Below is a small trained network, with its code and all its weights. Each question gives an input and a target symbol and asks what happens when units are switched off, that is, made to give their printed mean instead of their output.

import numpy as np


def w(rows, s, z=0):
    codes = np.array(rows[::2]) - 128.0
    scale = np.full(codes.shape[1], s)
    scale[-1] = z or s
    return codes * scale


def norm(h):
    return h / np.sqrt((h * h).mean(-1, keepdims=True) + 1e-5)


def f(y):
    return np.maximum(y, 0)


def softmax(a):
    e = np.exp(a - a.max(-1, keepdims=True))
    return e / e.sum(-1, keepdims=True)


def log_softmax(a):
    a = a - a.max(-1, keepdims=True)
    return a - np.log(np.exp(a).sum(-1, keepdims=True))


def net(x, mask):
    ids = ['γθλμτψ'.index(c) for c in x.split()]
    T = len(ids)
    res = E[ids] + P[:T]
    q, k, v = (norm(res) @ M[0].T for M in (Q, K, V))
    z = softmax(np.where(np.tri(T) > 0, q @ k.T / 4**0.5, -1e9)) @ v
    res = res + np.where(mask[0], z, O[0][:, -1]) @ O[0][:, :-1]
    y = f(norm(res) @ A[0][:, :-1].T + A[0][:, -1])
    res = res + np.where(mask[1:9], y, B[0][:, -1]) @ B[0][:, :-1]
    return log_softmax(norm(res)[-1] @ U[:, :-1].T + U[:, -1])


Q, K, V, O, A, B = {}, {}, {}, {}, {}, {}
E = w([
[93,131,178],'γ',
[74,122,113],'θ',
[146,46,164],'λ',
[177,165,134],'μ',
[149,84,85],'τ',
[206,115,2],'ψ',
],0.02)
P = w([
[255,137,190],'0',
[220,150,140],'1',
[195,148,125],'2',
[175,152,117],'3',
[163,156,110],'4',
[149,155,106],'5',
[134,158,100],'6',
[128,156,94],'7',
[116,158,91],'8',
[115,167,83],'9',
[106,163,79],'10',
[93,164,74],'11',
[90,162,66],'12',
],0.0055)
Q[0] = w([
[103,210,239],'H0',
[130,117,102],'H0',
[118,154,3],'H0',
[104,204,249],'H0',
],0.011)
K[0] = w([
[77,235,164],'H0',
[137,114,114],'H0',
[160,120,12],'H0',
[73,223,172],'H0',
],0.011)
V[0] = w([
[92,37,118],'H0',
[182,140,221],'H0',
[179,130,104],'H0',
[157,2,210],'H0',
],0.0064)
O[0] = w([
[199,52,60,236],'H0',
[2,172,167,61],'H0',
[198,152,89,211],'H0',
[118,73,53,253],'H0',
],0.0092,0.0026)
A[0] = w([
[123,195,89,22],'N0',
[158,182,59,123],'N1',
[58,175,82,2],'N2',
[195,180,191,121],'N3',
[147,103,114,157],'N4',
[136,243,81,233],'N5',
[205,201,220,55],'N6',
[184,103,252,135],'N7',
],0.021,0.0045)
B[0] = w([
[170,56,154,145],'N0',
[166,74,197,255],'N1',
[103,30,84,160],'N2',
[74,100,62,159],'N3',
[77,154,144,229],'N4',
[160,222,52,193],'N5',
[42,97,44,164],'N6',
[198,254,153,157],'N7',
],0.031,0.0089)
U = w([
[136,223,195,252],'γ',
[1,149,184,118],'θ',
[29,67,111,101],'λ',
[94,133,6,160],'μ',
[168,43,243,62],'τ',
[241,151,83,101],'ψ',
],0.016,0.0033)

Each question gives the input, a string of symbols that net reads in full, and the target symbol t.
The units are the heads (4 rows each of Q, K, V and O) and the neurons (one row each of A and B). Each row of codes is followed by its name. A weight is (code - 128) times the scale printed after its matrix; where a second scale follows, it is the last column's (O, A, B and U).
mask holds one flag per unit, heads first, then neurons. A switched-off unit (its flag False) gives its mean, the last column of its rows in O or B, instead of its output. The means were averaged over made-up inputs and are rounded, as every weight is.
A unit's drop is (log p(t) with every unit on - log p(t) with that unit switched off) / (log p(t) with every unit on - log p(t) with every unit switched off).
The circuit of an input: a set's keep is (log p(t) with only the set's units on - log p(t) with every unit switched off) / (log p(t) with every unit on - log p(t) with every unit switched off). Starting from all 9 units, units are removed one at a time, each time the one whose removal leaves the highest keep (on an exact tie, the one counted first), for as long as the keep stays at least 0.8.
circuit, biggest first: the units of the circuit, biggest drop first
k most important neurons: the k neurons with the biggest drops, biggest first
drop when u is switched off: that unit's drop, to one decimal
input λ τ θ θ, target τ: circuit, biggest first -> N6
input γ θ λ γ, target θ: circuit, biggest first -> H0, N1, N5
input ψ μ τ μ λ ψ γ, target γ: 4 most important neurons -> N7, N6, N1, N3
input θ γ θ θ, target θ: 2 most important neurons -> N1, N5
input ψ τ λ μ τ μ τ γ τ θ λ λ, target λ: 2 most important neurons -> N1, N5
input ψ γ θ, target ψ: 2 most important neurons -> N5, N1
input ψ θ τ γ, target γ: 3 most important neurons -> N7, N1, N6
input τ τ λ θ θ λ λ, target λ: drop when H0 is switched off -> 3.8
input ψ θ τ λ λ μ μ, target μ: drop when N5 is switched off -> 0.1
input θ μ θ θ τ θ τ θ λ, target γ: drop when N1 is switched off -> 0.2
input γ θ θ θ, target θ: drop when N5 is switched off -> 0.3
